Here is a tiny trained network, its code and every weight. The questions are about switching its units off for an input and a target symbol, where a switched-off unit gives its printed mean instead of its output.

import numpy as np


def w(rows, s, z=0):
    codes = np.array(rows[::2]) - 128.0
    scale = np.full(codes.shape[1], s)
    scale[-1] = z or s
    return codes * scale


def f(y):
    return y / 2 * (1 + np.tanh(0.7978845608 * (y + 0.044715 * y**3)))


def softmax(a):
    e = np.exp(a - a.max(-1, keepdims=True))
    return e / e.sum(-1, keepdims=True)


def log_softmax(a):
    a = a - a.max(-1, keepdims=True)
    return a - np.log(np.exp(a).sum(-1, keepdims=True))


def net(x, mask):
    ids = ['ΘΣαβτφ'.index(c) for c in x.split()]
    T = len(ids)
    res = E[ids] + P[:T]
    u = 0
    for l in range(2):
        q, k, v = (res @ M[l].T for M in (Q, K, V))
        z = softmax(np.where(np.tri(T) > 0, q @ k.T / 4**0.5, -1e9)) @ v
        res = res + np.where(mask[u], z, O[l][:, -1]) @ O[l][:, :-1]
        u += 1
        y = f(res @ A[l][:, :-1].T + A[l][:, -1])
        res = res + np.where(mask[u : u + 16], y, B[l][:, -1]) @ B[l][:, :-1]
        u += 16
    return log_softmax(res[-1] @ U[:, :-1].T + U[:, -1])


Q, K, V, O, A, B = {}, {}, {}, {}, {}, {}
E = w([
[204,156,129],'Θ',
[138,172,172],'Σ',
[160,170,154],'α',
[216,72,182],'β',
[160,131,184],'τ',
[117,255,126],'φ',
],0.014)
P = w([
[53,60,134],'0',
[91,74,136],'1',
[104,96,146],'2',
[117,112,151],'3',
[131,121,155],'4',
[141,132,159],'5',
[150,142,164],'6',
[161,151,165],'7',
[171,158,168],'8',
[180,165,170],'9',
[194,174,165],'10',
[210,189,153],'11',
[245,204,123],'12',
],0.012)
Q[0] = w([
[89,95,76],'L0H0',
[211,127,249],'L0H0',
[58,43,27],'L0H0',
[97,87,90],'L0H0',
],0.015)
K[0] = w([
[91,95,85],'L0H0',
[249,194,228],'L0H0',
[64,44,26],'L0H0',
[109,103,98],'L0H0',
],0.016)
V[0] = w([
[254,75,186],'L0H0',
[38,80,236],'L0H0',
[139,147,89],'L0H0',
[156,154,70],'L0H0',
],0.0077)
O[0] = w([
[37,73,2,254],'L0H0',
[189,163,52,99],'L0H0',
[129,132,169,121],'L0H0',
[114,122,173,126],'L0H0',
],0.0093,0.0094)
A[0] = w([
[120,56,207,63],'L0N0',
[120,146,248,1],'L0N1',
[9,39,187,165],'L0N2',
[145,20,115,95],'L0N3',
[120,111,190,151],'L0N4',
[23,113,107,130],'L0N5',
[150,129,122,95],'L0N6',
[114,110,170,119],'L0N7',
[111,93,58,103],'L0N8',
[24,166,70,143],'L0N9',
[123,63,198,61],'L0N10',
[113,137,92,96],'L0N11',
[137,110,157,91],'L0N12',
[115,122,217,152],'L0N13',
[179,104,156,141],'L0N14',
[118,127,117,113],'L0N15',
],0.011,0.0059)
B[0] = w([
[74,173,7,91],'L0N0',
[188,219,95,121],'L0N1',
[4,129,178,197],'L0N2',
[89,116,76,249],'L0N3',
[69,61,109,116],'L0N4',
[115,176,218,188],'L0N5',
[158,128,86,109],'L0N6',
[79,99,107,106],'L0N7',
[146,189,122,253],'L0N8',
[75,241,207,201],'L0N9',
[102,165,17,91],'L0N10',
[140,175,143,135],'L0N11',
[123,103,62,98],'L0N12',
[55,99,111,121],'L0N13',
[142,57,94,122],'L0N14',
[132,140,136,129],'L0N15',
],0.018,0.0041)
Q[1] = w([
[154,138,161],'L1H0',
[77,115,76],'L1H0',
[163,167,4],'L1H0',
[109,197,93],'L1H0',
],0.016)
K[1] = w([
[137,142,175],'L1H0',
[105,113,54],'L1H0',
[199,139,11],'L1H0',
[119,223,113],'L1H0',
],0.012)
V[1] = w([
[172,227,66],'L1H0',
[125,84,4],'L1H0',
[94,60,202],'L1H0',
[131,91,79],'L1H0',
],0.0042)
O[1] = w([
[96,112,145,124],'L1H0',
[75,200,253,2],'L1H0',
[169,125,83,158],'L1H0',
[98,166,192,58],'L1H0',
],0.0072,0.005)
A[1] = w([
[122,83,152,153],'L1N0',
[138,126,166,164],'L1N1',
[73,154,124,85],'L1N2',
[130,126,136,61],'L1N3',
[167,8,100,2],'L1N4',
[116,139,105,215],'L1N5',
[191,207,144,147],'L1N6',
[175,54,94,155],'L1N7',
[119,109,113,146],'L1N8',
[220,127,118,107],'L1N9',
[125,134,105,180],'L1N10',
[116,145,137,101],'L1N11',
[114,127,113,80],'L1N12',
[132,129,134,29],'L1N13',
[109,132,91,121],'L1N14',
[122,132,122,131],'L1N15',
],0.019,0.0049)
B[1] = w([
[127,152,180,144],'L1N0',
[93,94,137,151],'L1N1',
[180,136,98,254],'L1N2',
[135,175,65,109],'L1N3',
[1,154,118,155],'L1N4',
[129,65,141,202],'L1N5',
[102,125,101,210],'L1N6',
[166,227,159,173],'L1N7',
[121,133,144,131],'L1N8',
[204,120,73,162],'L1N9',
[119,99,143,158],'L1N10',
[116,123,140,156],'L1N11',
[115,144,141,128],'L1N12',
[144,200,89,105],'L1N13',
[135,124,139,158],'L1N14',
[121,117,133,139],'L1N15',
],0.033,0.0066)
U = w([
[143,128,255,232],'Θ',
[163,240,102,80],'Σ',
[161,213,159,93],'α',
[43,161,15,155],'β',
[218,160,88,126],'τ',
[91,213,125,4],'φ',
],0.0068,0.0038)

Each question gives the input, a string of symbols that net reads in full, and the target symbol t.
The units are the heads (4 rows each of Q, K, V and O) and the neurons (one row each of A and B). Each row of codes is followed by its name. A weight is (code - 128) times the scale printed after its matrix; where a second scale follows, it is the last column's (O, A, B and U).
mask holds one flag per unit, layer by layer, with each layer's heads first. A switched-off unit (its flag False) gives its mean, the last column of its rows in O or B, instead of its output. The means were averaged over made-up inputs and are rounded, as every weight is.
A unit's drop is (log p(t) with every unit on - log p(t) with that unit switched off) / (log p(t) with every unit on - log p(t) with every unit switched off).
The circuit of an input: a set's keep is (log p(t) with only the set's units on - log p(t) with every unit switched off) / (log p(t) with every unit on - log p(t) with every unit switched off). Starting from the 12 units with the biggest drops (on a tie, the unit counted first), units are removed one at a time, each time the one whose removal leaves the highest keep (on an exact tie, the one counted first), for as long as the keep stays at least 0.8.
units of the circuit, in order: the units of the circuit, biggest drop first
top k neurons: the k neurons with the biggest drops, biggest first
k most important neurons of layer l: the k neurons of layer l with the biggest drops, biggest first
input Θ Θ τ Σ, target τ: top 3 neurons	(L0N2; L1N9; L0N3)
input Σ Σ Θ Θ β τ τ Σ φ φ, target β: units of the circuit, in order	(L1N6)
input Θ β β Θ Θ Θ τ α β Σ α, target τ: units of the circuit, in order	(L0N2; L1N9)
input Θ Θ Σ α Σ Σ α Σ φ α, target φ: 2 most important neurons of layer 0	(L0N8; L0N9)
input Θ β α β Θ Θ β β τ Σ α, target Σ: units of the circuit, in order	(L1N7; L0N9; L1H0; L0N5)
input β Σ Θ Θ Θ φ φ Σ, target φ: top 4 neurons	(L1N4; L0N9; L1N7; L0N8)
input Θ Σ Θ φ Θ Θ Θ β Σ Θ β Σ, target β: units of the circuit, in order	(L1N6; L0N2)
input τ τ Θ Θ Θ Θ β Σ Θ, target Σ: top 3 neurons	(L1N7; L0N9; L0N3)
input Θ β β Σ Θ Θ Σ Θ Σ Σ, target Σ: units of the circuit, in order	(L0N2; L1N7; L1H0; L0N5)
input Σ τ Θ Θ Θ Θ τ Σ, target τ: top 4 neurons	(L0N2; L0N3; L1N9; L0N8)
input α α Θ Θ Θ Θ α α Θ Θ φ τ, target φ: top 4 neurons	(L1N4; L1N7; L0N9; L0N8)
input β Σ Θ Θ Θ τ Θ τ Θ Θ φ Σ, target φ: top 4 neurons	(L0N9; L1N4; L0N8; L0N13)
input β Θ φ Σ β, target τ: top 3 neurons	(L1N2; L0N3; L0N8)
input Θ Σ Θ Θ Θ β Σ Θ τ β τ τ, target τ: units of the circuit, in order	(L1N9; L0N2)
input Θ Σ Θ Θ Θ β Θ φ α, target φ: top 3 neurons	(L1N4; L0N9; L0N8)
input Σ φ Θ Θ β β τ, target β: top 2 neurons	(L1N6; L1N7)
input Θ Θ τ β Θ Θ β φ Θ, target φ: top 2 neurons	(L1N4; L0N9)
input Σ τ Θ, target τ: top 4 neurons	(L0N2; L1N9; L0N3; L1N4)
input Σ Σ Θ β Θ Θ τ τ, target τ: 3 most important neurons of layer 0	(L0N2; L0N3; L0N13)
input τ Σ α, target Σ: 2 most important neurons of layer 0	(L0N8; L0N2)
input Θ Θ Θ Σ Σ, target Σ: 4 most important neurons of layer 1	(L1N7; L1N9; L1N4; L1N5)
